Each row is followed by its class.
[ 29 -24  12  43  43 -70  22  16  49  89  13  31   6  67 -16 -42 -54   3
  19  -9 -43 -13   7  -5  31  27  73  60 -38 -38  46  13  36 -22 -25 -40
 -13  52  -3  -1 -44  10 -19]	kagof
[ 20  24  25 -27  23 -14  30  -5 -40  63   6  22  10  45 -36  30  -8 -12
   5  10  10 -42  -1  -3  66  21  -8 -26  56 -14  14 -17  23 -16 -26  -8
  -2  49  30  55  22  21  14]	dab
[ -22   11  -46   -6   -7    6   22   14    6   47    7   -7  -40  -13
    0 -107   25  -29  -34   28  -44  -21   14   38   43   -3  -32   46
   -4   16   46  -20   14   42  -29  -17   46   88  -15   31  -62  -31
   18]	Mobam
[ 30 -26  38  32  15 -56   4  33  24  75  10  40 -10  57 -20  -9 -50 -32
  18  -6 -49 -16  12  19  29  37  62  50 -46 -35  56  18  12 -37 -18 -28
  -3  40   2  -3 -17  13   2]	tuti
[-34  24 -41  13 -23  16  14  17  15  52  17   4 -44   3  -2 -91  33 -41
 -25  31 -40 -15  14  19  49  -3 -33  68   5  -3  59 -23  19  24 -31  -4
  59 100 -16  32 -73 -26  20]	bodud
[-14  33 -44   2  -4  16   5  22   8  64  10   2 -51  -1  -1 -93  22 -28
 -37  25 -33 -17  10  22  61  -1 -29  61   8   7  44 -20  24  47 -32 -18
  30 111 -19  31 -60 -43  30]	kagof
[  9  11  26 -19  17 -23  25   7 -29  73  -1  27  18  36 -44  24  -8 -17
  19   7  13 -36  -8   0  63  14  10 -21  61 -13   5 -22  31  -8 -33 -12
  -1  53  35  53   4  12  12]	Kig
[ -6  -5  -7 -20  26  -1  33 -35 -48  42   0  28  54  25 -44  38   8  -1
  10  10   4 -37 -27  10  42  -4 -19 -34  63  15  -6 -28  57  -3 -29 -11
   0  35  24  56  19  41  16]	tave
[ 27 -34  24  25  28 -85  30  17  48  92   4  37   1  77 -14 -66 -37 -11
  15  -9 -46 -19 -15  23   9  15  73  54 -47 -24  49  17  40 -19 -17 -38
 -12  64  -2   8 -51   7 -20]	Mobam
[ 20 -23  27  35  14 -68   9  15  26  81  17  47  -1  76 -21 -28 -42 -18
  17  -6 -54 -15  -5  10  14  31  69  58 -49 -35  57   5  34 -38 -22 -27
 -14  48   9   1 -44   9  -6]	bodud
[ 35 -33  24  36  31 -78  18  23  45  81  16  28  -3  62 -15 -41 -50 -11
  24  -7 -52 -11   1  15  30  31  59  65 -45 -33  40  16  23 -27 -26 -38
  -7  40   5  -2 -35   5 -11]	tuti
[  5  10  25  -4  25 -13  18  -3 -35  71  -3  22  25  55 -46  24 -20 -10
   9   8  15 -28   2 -18  73  16   6 -36  58 -23   1 -35  32 -20 -37  -3
   2  32  30  50   1   3  -9]	duf
[ 35 -21   8  29  49 -78  21  18  38  92   9  31  -6  58 -14 -55 -45   4
  22  -7 -42  -9 -10  10  26  26  73  65 -37 -28  34   4  44 -20 -27 -41
 -26  66 -11   5 -45  -2  -6]	kagof
[ 34 -31  28  28  29 -74  20  35  44  81   7  39  -8  66 -19 -44 -44 -18
  18  -7 -47 -13   1  20  22  20  60  59 -49 -30  50  28  32 -31 -14 -35
  -6  47   3  -4 -39   8 -14]	tuti
[-28  23 -23 -13 -14   4  34  20  -3  50  -3  10 -21  16  -1 -82  15 -32
 -26  31 -27 -18  24  27  58   3 -34  55   3   3  76 -15  12  57 -52 -18
  55 109 -23  31 -60 -37  18]	dab
[ 19   3  18 -20  21 -23  36  -5 -17  70  -1  21  15  51 -32  21 -17  -5
   4  -1  18 -26  -6  -4  60  12  11 -37  62 -22  -7 -29  31  -2 -29 -15
  -6  29  40  56  11   4  -6]	Mobam
[ -28   13  -27    0   -4    9   10   16   14   49    3  -10  -41   -5
   -2 -114   20  -31  -29   27  -43  -16   10   17   34   -3  -37   49
    5    9   49  -17   13   36  -36  -15   55   74  -16   28  -72  -32
   17]	Mobam
[-20  34 -31 -11 -16   9   2  19   5  68  20 -12 -53   1   6 -90  20 -30
 -28  29 -44 -22  16  23  40   2 -36  59   3  -4  42 -18  24  41 -28 -23
  38  98 -14  30 -47 -45  41]	tili
[ 16  13  18 -15  14 -14  29   9 -34  84  14  16  10  36 -32  36 -10 -12
   8   7   5 -23   0   1  61  20   3 -28  58 -33   2 -20  30 -10 -20 -19
 -10  28  30  55  32   2  12]	tili
[ -12   31  -38  -10  -13   16    6   24    5   46   19  -13  -65   -6
    2 -102   22  -35  -30   29  -32  -15   17   30   59   -8  -50   67
    8    4   33  -19   10   34  -28   -8   48   88   -9   27  -57  -41
   29]	tuti
[  6   6  30 -23  30 -21  31 -10 -50  62  -1  24  31  25 -46  14   5 -10
  10  12   7 -45 -25  -3  53  11  -2 -21  69  12   6 -22  37  -5 -35  -8
   2  44  30  59   7  26  22]	Kig
[-27   7 -30 -18 -27   3  24  15   0  54  -5   6 -19   8  -1 -78  19 -31
 -32  20 -37 -14  30  39  51  -2 -25  39   1   2  60 -20  24  67 -44 -16
  48 100 -12  33 -63 -40   9]	Mobam
[  9  15  31 -22  22 -21  24  -6 -39  71  -2  14   5  39 -42  41  -6 -14
  15   9  15 -31  -8   9  69  15   9 -24  68  -9   5 -16  34 -10 -33 -10
  -2  44  35  55  11  18  17]	Kig
[ 34 -13  32  11  30 -67  10  24  19  80  10  39 -17  73 -16 -36 -41 -28
  14   2 -56 -34   1  21  11  36  58  55 -53 -24  60  11  31 -31 -20 -33
 -17  58  -7   3 -22  12   7]	dab
[  2   0   6 -13  28 -11  27 -16 -56  60  -8  16  38  30 -43  23  -1  -9
   5  13   4 -31 -12  -6  57   3 -14 -33  62   2  -2 -35  45  -6 -29   3
  -7  30  25  57   8  19   9]	duf
[-19   1 -30 -12 -19  10  22  18   0  50  -6  11 -13 -13  -3 -84  19 -27
 -29  23 -28  -9  33  30  56   0 -22  38   4   9  60 -23  21  58 -40 -21
  55  95 -25  34 -56 -40   9]	Mobam
[-27  42 -31   0  -4  12   0  14   0  54   7 -18 -46   4  -1 -91  20 -20
 -24  27 -39 -12  20  17  50   2 -42  58  -3  -1  44 -17  11  34 -29 -10
  47  98  -5  23 -71 -41  22]	duf
[ 24 -28  39  30  21 -72   3  19  12  81   8  42  -7  73 -22 -35 -37 -19
  12 -14 -54 -13  -3  30  13  31  73  32 -57 -22  61  17  27 -31 -24 -40
  -9  41   9   2 -35   6  -6]	Mobam
[ -5  -2   9 -26  21 -14  43 -31 -53  55  -3  27  55  10 -32  34   1   1
   3  11   0 -31 -24   0  41  -2  -4 -22  62   8  -4 -22  63   4 -23  -5
 -13  30  19  57  30  29  17]	tili
[ 24 -32  33  34  31 -83  22  20  48  96   3  24   3  87 -15 -62 -36 -14
  16  -4 -52 -19  -9  16   9  17  63  67 -49 -35  54  15  41 -26 -16 -29
 -15  60  -9   4 -60   1 -15]	duf
[ 33 -23  29  38  44 -70   0  22  36  90   6  24   4  83 -13 -28 -55   2
  28  -7 -59  -7  12  -5  20  40  72  60 -49 -43  42   0  30 -22 -32 -43
 -12  35   1  -9 -37  -8 -15]	duf
[ -32   25  -27   -3  -15   16    6   22    8   61   20  -12  -39  -17
    1 -103   37  -26  -29   34  -46  -21   19   25   41    1  -35   59
    3    5   55  -11   19   25  -29  -17   55   95  -28   27  -59  -37
   27]	tili
[ 19   9  12 -16  15 -14  29   4 -36  64   8  11   4  36 -37  33 -13 -22
   8  10  10 -24  -3   4  79  13 -13 -24  65 -21   0 -19  17 -11 -23  -2
  -2  29  39  53  19  20   3]	tuti
[  4  23  15 -13  27 -18  31 -15 -42  72   3   7  19  55 -29  23 -13  -7
  11  12   3 -28  -6 -14  71  15  -2 -11  55 -26  10 -35  29  -7 -31  -8
   5  46  37  52  -2  15   0]	duf
[ 17 -24  11  26  29 -69  22  10  46  83   8  31   4  68 -18 -53 -23 -12
  29  -2 -51 -23 -14  25   7  15  56  62 -44 -24  48  21  41 -27 -13 -42
   2  82  -9   2 -50  18  -3]	tave
[-31  20 -43   5 -18   9  15  13   5  54  13   3 -39   1  -9 -98  43 -32
 -27  32 -43 -17  15  32  48 -10 -31  65   8   9  57 -24  13  26 -30  -1
  49 108 -13  26 -85 -27  21]	bodud
[-26  13 -44   0 -33  14  31  17   6  42   5  11 -20   9   0 -66  12 -33
 -34  24 -39 -20  27  28  55   0 -27  62   7  -6  53 -20  19  55 -37  -4
  44  92 -14  33 -56 -36   9]	bodud
[ 30 -21   6  26  45 -68   5   9  33  79   9  30  -6  61 -17 -27 -39  -6
  36  -5 -53 -16   3  20  14  35  63  50 -45 -23  41   5  37 -30 -27 -47
  -7  55  -3  -3 -31  10   7]	tave
[  9 -14 -13 -16  30  -1  45 -18 -54  42  -9  28  54  -2 -46  25  -3  -1
  -5   7  10 -26 -17  -9  52  -9  -4 -29  64  11 -15 -24  72   2 -22  -1
 -19  27  13  60  28  32  11]	kagof
[ -16   20  -29  -14  -23   17   19   17    8   37    5    7  -16  -11
    2 -100   16  -34  -27   32  -27  -23   29   16   40    1  -33   56
   -6    9   54  -25   17   45  -36  -19   50   88  -32   29  -44  -42
   15]	dab
[ 27 -28  20  27  36 -81  17  22  30  98  23  26  -1  67  -9 -42 -48   2
  22  -3 -59 -15   3  11  12  36  72  58 -48 -39  40   8  32 -26 -30 -46
 -18  40   1  -4 -30  -7   1]	tili
[-28  13 -19 -15 -24   9  21  34  -2  67  -3  -1 -29   8  -4 -60  22 -38
 -29  27 -37 -12  28  37  54   1 -21  47  16 -11  66 -11  21  60 -46 -23
  46 111 -25  31 -49 -47  32]	tili
[ 20  -2  -1 -18  18  -7  34  13 -47  47   7  34  25   9 -55  22 -17  -9
  11   5  26 -16  -3   6  70  -2  -8 -39  55  -3 -14 -28  33 -20 -22   2
 -10  32  37  52  27  14  11]	tuti
[ 10  19   9 -20  25  -3  29 -13 -24  65  -7  24  23  33 -41  37   3  -5
  19   9  21 -22  -3   2  66  12   2 -23  72 -14  -8 -26  32 -13 -30 -15
   6  57  28  53  11  13  11]	tave
[-26  24 -45   4 -10   9  13  24   7  53  15  -9 -50  -7  -3 -98  32 -39
 -28  34 -34 -17  24  30  55  -6 -47  59   7  10  54 -19   5  30 -36  -6
  56  90 -10  30 -67 -29  27]	tuti
[ 13   0  16 -11  10   2  32  15 -44  51   8  48  40  19 -64  29  -9 -11
   7   5  21 -26   3  -2  60   5 -12 -43  47 -19 -10 -19  30 -19 -14   2
 -12  27  22  53  36  13   3]	dab
[-23  24 -48 -14 -10  17  16  11   9  49   7  -5 -32   6  -3 -81  24 -26
 -19  29 -32 -25  25  37  62   4 -32  47  12   8  56 -26  19  46 -46 -24
  56 114 -26  31 -60 -38  21]	tave
[ -17   36  -51   -1    1   15   10   18   18   53   10   -3  -57  -11
    2 -106   15  -25  -37   24  -30  -11    8   20   60   -5  -33   64
    4   11   37  -20   31   44  -29  -13   26  104  -16   27  -64  -44
   27]	kagof
[ -26   31  -27   -8  -13   15   21   12    9   42   12    3  -21  -12
    1 -100   31  -26  -25   33  -38  -29   16   21   40    6  -49   59
   -5   13   56  -11   14   33  -29  -11   53   94  -27   32  -51  -26
   14]	dab
[-31  14 -55  -7 -28  27  17   4  11  37   5   9   1  -7   7 -66  30 -21
 -22  27 -30 -19  30  36  53  -1 -33  52   1  16  53 -21  25  54 -43 -26
  62 112 -26  27 -53 -30  11]	tave
[ 22 -20  33  37  24 -60   6  21  25  84   7  46  -7  64 -22 -21 -39 -24
   2 -10 -48 -17  -3   7  29  29  69  51 -47 -33  61  22  42 -34 -17 -33
 -17  62  -5   2 -38  16   2]	kagof
[  7  -7  11  -2  20  -3  36   9 -43  53   3  46  33  17 -67  23 -19 -14
   0  -4  26 -17 -17  -4  70  -6  -2 -52  56 -10  -9 -20  43 -17 -15  -2
 -20  36  33  50  17  21   9]	kagof
[ 10  16  14  -7   6 -10  31  -6 -30  68  12  29  22  50 -44  33   0  -8
   8   4  10 -22 -11  -7  69  13   4 -23  60 -23   8 -25  33 -16 -22  -5
  -2  45  41  56   8  13  -4]	bodud
[-31  17 -36  10 -37  14  21  16  15  53  14  12 -17  17 -10 -91  25 -24
 -31  26 -33 -14  20  18  56  -3 -18  62  -1  -3  57 -25  15  45 -40 -12
  49 105  -8  25 -73 -48  10]	bodud
[ -30   23  -53    2    1   17    9   12   12   50   13    0  -38   -9
   -3 -105   34  -22  -21   33  -36  -22   17   33   45   -3  -46   55
    4   17   48  -19   21   24  -38  -19   58   99  -23   26  -76  -31
   27]	tave
[ 22 -33  23  20  25 -89  26  15  34  90   7  36  -6  72 -16 -54 -36 -11
  14 -10 -47 -23  -9  24   6  22  63  37 -55 -24  51  22  41 -29 -13 -36
 -11  58   8   9 -50  10  -8]	Mobam
[-34  20 -41  15 -16   8  20   5  13  51  10   2 -32   5  -4 -89  33 -32
 -24  28 -45 -15  17  26  47  -5 -31  69   8   5  56 -19  16  37 -34  -4
  53  92 -10  27 -75 -25  14]	bodud
[ 27 -20  20  31  43 -76   9  21  37  91   5  22   1  77 -21 -48 -50  -2
  26  -5 -58 -14  11   5  18  28  69  58 -50 -43  45   1  35 -23 -21 -34
 -16  45  -2  -4 -51  -7 -19]	duf
[ 16  10  31 -16  22 -17  23  -4 -36  61   0  22  19  46 -41  38 -14   3
   4  -6  16 -22   1  -8  65  24  11 -52  56 -14   6 -18  26 -10 -37 -15
   3  29  44  55  19   9   0]	Mobam
[ 30 -27  14  22  40 -85  13  17  41  83   8  28   1  54 -12 -38 -42  -3
  30  -4 -57 -29  10  19   7  31  74  67 -49 -19  39  13  42  -8 -26 -36
 -15  51  -4   0 -36   7  -6]	Kig
[-20  35 -32   3  -6  14   4  19  15  61   6 -18 -44   8   5 -88  21 -26
 -24  28 -33 -12  22  16  54  -1 -37  63   7 -12  42 -25  11  36 -26 -10
  41  89 -17  28 -68 -46  15]	duf
[ 17  14  -1 -31  26  -6  32   4 -64  44   0  41  24  15 -51  21  -3 -10
   5   9  13 -32 -12  19  50  -2  -7 -33  49   7  -3 -32  28 -12 -15   4
 -27  36  24  50  30  17  22]	dab
[  3   9  12 -10  20  -2  21  -7 -28  56  -2  27  27  42 -53  36  -4 -14
  17   0  10 -31   1  -2  64   8   0 -34  70 -18  -2 -23  37 -19 -35 -14
  11  45  31  49  10  19  12]	tave
[ 17  27  29 -26  17 -11  41  -5 -27  71   2  28  21  47 -33  20  -3 -15
   6  12  22 -37   1 -13  61  19  -5 -18  62 -18  14 -24  33 -15 -30  -4
   2  46  24  65  22  12   6]	dab
[-11  30 -42  -5 -12  10  15  10  20  52  19  -2 -60   4   0 -97  23 -30
 -33  28 -38 -18  14  29  52  -1 -30  73  10   2  29 -32  13  35 -28  -1
  28  95  -3  27 -67 -44  28]	bodud
[  7   8  12 -11  28 -10  43 -11 -45  57   2  29  35  30 -45  15  -6  -9
  -4   3  21 -28 -26 -14  71   0  -1 -32  72 -10   5 -27  49  -5 -28 -14
  -6  39  24  64   9  22   3]	kagof
[ 20   8  30 -17  14  -4  26  10 -34  60   2  23   7  37 -41  38  -2 -17
   7   2  17 -22   1  10  79  13  -8 -31  67 -13   8 -14  18 -17 -25  -5
   6  29  33  52  23  13   4]	tuti
[ -27   30  -40    5    4   15    6   17   16   55   11  -17  -46    3
    4 -106   23  -27  -32   35  -47  -22   20   19   47    0  -40   68
   -1    1   47  -29   19   28  -32   -9   49   87  -21   27  -76  -37
   15]	duf
[ 11  11  26 -23  23 -22  23  -9 -41  62  -5  24  16  45 -40  27  -9 -11
   7  -3  10 -29  -9   0  56  12   9 -45  62  -9   9 -28  37 -12 -38 -15
   3  43  40  60   7  18   7]	Mobam
[ 31 -25   4  23  46 -70  10   8  37  82  10  30  -1  63 -18 -38 -40   5
  32  -5 -51 -18   5  19  15  31  64  55 -42 -25  28   7  36 -29 -29 -47
 -10  54  -2  -4 -40   0   4]	tave
[ 25 -30  26  44  31 -76  11  34  40  88   9  32  -1  84 -17 -40 -57 -14
  18 -10 -49 -14   7   7  11  27  56  45 -56 -45  44  16  34 -33 -20 -31
 -15  34   6  -1 -46  -3 -19]	duf
[  5  -4  19 -19  18 -20  26   2 -49  50  -2  45  35  11 -55  27  -7 -17
  16   4  20 -31 -14  10  52   0   1 -38  57   9  -8 -26  43  -8 -28   4
 -14  38  35  53  15  22  17]	Kig
[ -26   22  -43    6  -16   25    5   20   12   40   21  -11  -47  -22
    5 -111   34  -35  -29   35  -39  -22   17   29   46   -7  -55   65
    3   20   45  -19    6   19  -28   -8   63   78  -19   27  -61  -26
   24]	tuti
[  2   5  -3 -14  31 -14  32  -5 -73  47   1  37  23  10 -60  18 -15  -8
   4   2  17 -24 -24   6  63  -6  -3 -46  52   2  -5 -27  42 -15 -19  -2
 -19  49  32  50   8  29  20]	kagof
[-34  27 -50  12 -18  14  18  11  12  46   9   9 -29 -11   0 -95  48 -31
 -28  29 -45 -16  14  24  37  -8 -32  72   4  17  57 -21  24  31 -31   0
  52 101 -15  31 -72 -25  20]	bodud
[ 36 -18   3  25  51 -76  20  20  40  91   9  31 -11  59 -10 -52 -43  -4
  19  -7 -55 -20  -6  14  20  26  70  68 -41 -27  42   3  40 -15 -19 -45
 -23  71  -6   1 -45   6   0]	kagof
[ 36 -24  15  25  41 -82  27  18  38  82  15  20  -4  57 -11 -48 -40  -6
  31  -1 -49  -9  -1  12  34  28  58  70 -37 -32  43  11  27 -22 -24 -34
  -3  47  -1   3 -36  10 -17]	tuti
[-24   5 -23   3 -31   1  17  27  17  58   6   9 -27  12  -6 -96  21 -40
 -30  17 -23 -13  27  22  46  -1 -29  27  -2  -4  62 -19  18  49 -41 -23
  57  91 -13  38 -64 -46   9]	Mobam
[  2   9   6 -19  17 -10  35 -19 -55  50  -2  30  32  34 -43  34   0  -7
   7   7   3 -29 -23  -4  55   1  -2 -18  73  -4   3 -32  42 -10 -29   7
  -9  39  37  56   6  28  15]	bodud
